Below is a small trained network, with its code and all its weights. Each question gives an input and a target symbol and asks what happens when units are switched off, that is, made to give their printed mean instead of their output.

import numpy as np


def w(rows, s, z=0):
    codes = np.array(rows[::2]) - 128.0
    scale = np.full(codes.shape[1], s)
    scale[-1] = z or s
    return codes * scale


def norm(h):
    return h / np.sqrt((h * h).mean(-1, keepdims=True) + 1e-5)


def f(y):
    return np.maximum(y, 0)


def softmax(a):
    e = np.exp(a - a.max(-1, keepdims=True))
    return e / e.sum(-1, keepdims=True)


def log_softmax(a):
    a = a - a.max(-1, keepdims=True)
    return a - np.log(np.exp(a).sum(-1, keepdims=True))


def net(x, mask):
    ids = ['αβδεζηθλμξπσφω'.index(c) for c in x.split()]
    T = len(ids)
    res = E[ids] + P[:T]
    u = 0
    for l in range(2):
        r = norm(res)
        for j in range(3):
            rows = slice(4 * j, 4 * j + 4)
            q, k, v = (r @ M[l][rows].T for M in (Q, K, V))
            z = softmax(np.where(np.tri(T) > 0, q @ k.T / 4**0.5, -1e9)) @ v
            o = O[l][rows]
            res = res + np.where(mask[u + j], z, o[:, -1]) @ o[:, :-1]
        u += 3
        y = f(norm(res) @ A[l][:, :-1].T + A[l][:, -1])
        res = res + np.where(mask[u : u + 4], y, B[l][:, -1]) @ B[l][:, :-1]
        u += 4
    return log_softmax(norm(res)[-1] @ U[:, :-1].T + U[:, -1])


Q, K, V, O, A, B = {}, {}, {}, {}, {}, {}
E = w([
[154,90,134,90,107],'α',
[123,136,170,90,108],'β',
[89,116,175,186,93],'δ',
[81,116,170,189,95],'ε',
[103,143,93,92,138],'ζ',
[127,220,158,82,81],'η',
[216,88,127,184,149],'θ',
[99,207,170,107,151],'λ',
[167,145,208,132,166],'μ',
[136,117,129,113,142],'ξ',
[119,133,124,237,249],'π',
[111,116,196,86,105],'σ',
[164,130,154,114,103],'φ',
[152,217,57,141,51],'ω',
],0.02)
P = w([
[122,255,145,97,239],'0',
[58,115,169,139,180],'1',
[96,109,181,133,151],'2',
[105,106,178,135,145],'3',
[105,106,168,138,140],'4',
[108,109,165,141,134],'5',
[110,107,162,147,133],'6',
[112,105,154,150,131],'7',
[113,105,151,152,131],'8',
[114,106,148,156,130],'9',
[118,104,145,152,129],'10',
[121,106,145,145,138],'11',
],0.0077)
Q[0] = w([
[86,88,142,55,74],'L0H0',
[86,136,150,126,154],'L0H0',
[102,135,65,22,138],'L0H0',
[236,139,148,103,158],'L0H0',
[80,90,60,5,181],'L0H1',
[22,192,116,189,163],'L0H1',
[133,199,207,123,171],'L0H1',
[237,157,87,141,207],'L0H1',
[186,137,188,121,104],'L0H2',
[77,8,103,66,39],'L0H2',
[171,125,116,171,107],'L0H2',
[126,43,110,105,108],'L0H2',
],0.017)
K[0] = w([
[98,163,154,108,100],'L0H0',
[124,104,153,123,164],'L0H0',
[97,185,89,81,144],'L0H0',
[198,161,136,118,131],'L0H0',
[103,93,102,81,179],'L0H1',
[49,169,107,171,151],'L0H1',
[131,174,193,144,147],'L0H1',
[198,147,119,167,186],'L0H1',
[155,105,142,134,98],'L0H2',
[130,112,176,5,144],'L0H2',
[170,142,112,136,130],'L0H2',
[140,114,134,84,152],'L0H2',
],0.025)
V[0] = w([
[126,66,111,134,115],'L0H0',
[99,130,125,148,102],'L0H0',
[157,110,117,169,140],'L0H0',
[100,121,124,137,103],'L0H0',
[48,85,141,101,122],'L0H1',
[64,173,140,120,143],'L0H1',
[165,177,146,146,145],'L0H1',
[132,137,44,131,110],'L0H1',
[138,143,126,97,130],'L0H2',
[91,161,89,145,85],'L0H2',
[167,158,67,83,164],'L0H2',
[85,96,90,246,90],'L0H2',
],0.013)
O[0] = w([
[182,147,128,151,127,71],'L0H0',
[164,68,158,108,148,112],'L0H0',
[134,101,102,174,102,85],'L0H0',
[167,92,158,104,150,112],'L0H0',
[201,181,210,60,145,172],'L0H1',
[187,172,88,75,176,143],'L0H1',
[85,137,54,162,112,128],'L0H1',
[160,21,106,112,210,24],'L0H1',
[132,86,118,125,136,147],'L0H2',
[168,134,88,39,167,58],'L0H2',
[179,30,170,95,141,108],'L0H2',
[151,254,142,88,121,1],'L0H2',
],0.0089,0.0081)
A[0] = w([
[92,154,112,91,4,151],'L0N0',
[120,177,163,232,100,132],'L0N1',
[205,148,44,143,77,86],'L0N2',
[191,1,163,156,23,249],'L0N3',
],0.0097,0.0015)
B[0] = w([
[171,160,100,100,165,210],'L0N0',
[165,91,157,65,132,240],'L0N1',
[198,129,105,136,181,146],'L0N2',
[169,245,131,77,125,255],'L0N3',
],0.012,0.008)
Q[1] = w([
[117,78,148,112,130],'L1H0',
[169,88,32,128,110],'L1H0',
[138,94,172,71,159],'L1H0',
[156,110,140,135,119],'L1H0',
[77,134,94,183,99],'L1H1',
[137,235,76,156,101],'L1H1',
[147,186,95,167,219],'L1H1',
[167,130,37,115,135],'L1H1',
[112,127,86,184,104],'L1H2',
[144,54,207,41,86],'L1H2',
[102,169,120,151,118],'L1H2',
[140,55,252,114,135],'L1H2',
],0.025)
K[1] = w([
[102,190,127,166,76],'L1H0',
[240,154,207,104,96],'L1H0',
[122,131,78,124,51],'L1H0',
[134,162,153,103,118],'L1H0',
[137,174,193,157,56],'L1H1',
[152,250,29,197,84],'L1H1',
[236,211,99,212,213],'L1H1',
[245,130,131,94,104],'L1H1',
[181,116,184,74,120],'L1H2',
[10,113,34,92,94],'L1H2',
[140,115,144,134,189],'L1H2',
[7,59,152,125,111],'L1H2',
],0.018)
V[1] = w([
[129,132,101,120,151],'L1H0',
[117,159,100,149,135],'L1H0',
[87,119,123,109,134],'L1H0',
[85,84,130,148,181],'L1H0',
[186,86,171,123,207],'L1H1',
[100,95,225,180,120],'L1H1',
[141,69,101,107,6],'L1H1',
[69,143,131,69,107],'L1H1',
[115,99,179,109,141],'L1H2',
[140,107,86,122,141],'L1H2',
[146,141,127,90,88],'L1H2',
[168,113,168,142,101],'L1H2',
],0.021)
O[1] = w([
[103,152,110,119,148,151],'L1H0',
[120,160,126,139,98,103],'L1H0',
[99,101,98,129,117,237],'L1H0',
[90,93,99,171,129,253],'L1H0',
[138,164,126,103,231,123],'L1H1',
[114,143,242,166,147,62],'L1H1',
[252,79,133,119,75,61],'L1H1',
[120,93,149,58,57,182],'L1H1',
[97,120,152,102,150,181],'L1H2',
[137,130,84,140,159,144],'L1H2',
[120,153,121,90,113,103],'L1H2',
[153,162,160,113,149,51],'L1H2',
],0.018,0.0054)
A[1] = w([
[177,4,119,14,195,238],'L1N0',
[82,95,73,113,173,174],'L1N1',
[196,165,178,143,75,253],'L1N2',
[53,155,104,153,92,130],'L1N3',
],0.021,0.0037)
B[1] = w([
[238,186,245,7,169,255],'L1N0',
[109,51,179,158,140,230],'L1N1',
[131,170,31,189,120,234],'L1N2',
[218,142,118,133,162,213],'L1N3',
],0.019,0.012)
U = w([
[251,122,170,155,115,63],'α',
[115,64,169,86,85,79],'β',
[110,208,104,102,101,104],'δ',
[111,213,106,103,104,83],'ε',
[139,86,156,98,201,163],'ζ',
[122,75,80,50,92,26],'η',
[199,190,91,221,157,107],'θ',
[49,89,89,95,127,212],'λ',
[117,135,205,188,111,239],'μ',
[157,47,110,177,165,125],'ξ',
[86,171,121,184,201,159],'π',
[85,157,176,85,80,70],'σ',
[154,96,95,141,64,253],'φ',
[171,122,18,102,170,102],'ω',
],0.017,0.0037)

Each question gives the input, a string of symbols that net reads in full, and the target symbol t.
The units are the heads (4 rows each of Q, K, V and O) and the neurons (one row each of A and B). Each row of codes is followed by its name. A weight is (code - 128) times the scale printed after its matrix; where a second scale follows, it is the last column's (O, A, B and U).
mask holds one flag per unit, layer by layer, with each layer's heads first. A switched-off unit (its flag False) gives its mean, the last column of its rows in O or B, instead of its output. The means were averaged over made-up inputs and are rounded, as every weight is.
A unit's drop is (log p(t) with every unit on - log p(t) with that unit switched off) / (log p(t) with every unit on - log p(t) with every unit switched off).
The circuit of an input: a set's keep is (log p(t) with only the set's units on - log p(t) with every unit switched off) / (log p(t) with every unit on - log p(t) with every unit switched off). Starting from the 12 units with the biggest drops (on a tie, the unit counted first), units are removed one at a time, each time the one whose removal leaves the highest keep (on an exact tie, the one counted first), for as long as the keep stays at least 0.8.
units of the circuit, in order: the units of the circuit, biggest drop first
most important unit: the unit with the biggest drop
top k neurons: the k neurons with the biggest drops, biggest first
k most important neurons of layer l: the k neurons of layer l with the biggest drops, biggest first
which heads matter: for each layer, one digit per head in row order, 1 if its drop is at least 0.15 and else 0, layers parted by /
input ξ β ζ ε, target ξ: which heads matter => 111 / 100
input π ζ ε ζ β α α μ α ω, target ω: most important unit => L1H1
input μ π β ω ζ μ, target ω: 3 most important neurons of layer 0 => L0N1, L0N0, L0N2
input η α α σ α φ α λ ε α α, target η: top 2 neurons => L0N3, L0N1
input α λ φ η, target η: units of the circuit, in order => L1H1, L0H1, L0N3
input μ φ ζ θ π σ, target μ: which heads matter => 011 / 010
input ξ ζ φ α α, target ξ: top 2 neurons => L0N1, L1N0
input ε η ζ μ φ ω π β α, target ε: top 3 neurons => L0N3, L0N0, L0N1
input ζ π θ ζ φ α ζ λ, target θ: which heads matter => 110 / 000
input λ μ ζ λ π α ξ λ, target π: which heads matter => 001 / 010
input ω π β ζ β, target ω: 3 most important neurons of layer 0 => L0N0, L0N1, L0N2
input α φ α α ω ε ζ σ α μ, target ε: units of the circuit, in order => L0H2, L0H1
input α η φ α σ α ω α μ ξ η, target ω: units of the circuit, in order => L0H1, L1H1, L0N2
input ζ ζ ε μ, target ε: units of the circuit, in order => L0H2
input φ π β μ ζ α π θ β μ, target θ: which heads matter => 111 / 000
input ω ε α η λ λ μ β θ α α, target ω: top 2 neurons => L0N3, L0N0
input π θ ξ μ ζ α ζ μ α μ, target θ: which heads matter => 110 / 000
input φ φ λ α φ ξ σ μ, target μ: units of the circuit, in order => L0H2, L1H1, L0H1
input λ β α φ λ μ ξ β, target λ: which heads matter => 010 / 010
input μ φ β ζ ω α λ λ λ β, target μ: most important unit => L0N3
input ξ θ β φ ζ σ σ, target ξ: 2 most important neurons of layer 1 => L1N0, L1N3
input π φ ξ ξ α ζ ξ ε, target π: units of the circuit, in order => L0H1, L1H1
input ξ ζ ω, target ω: top 2 neurons => L0N2, L0N1
input σ α φ η λ α α μ, target μ: units of the circuit, in order => L1H1, L0H1
input φ ζ ζ μ α λ μ α φ α λ, target λ: which heads matter => 011 / 010
input β α α ζ φ θ λ φ α β α, target β: 2 most important neurons of layer 0 => L0N3, L0N1
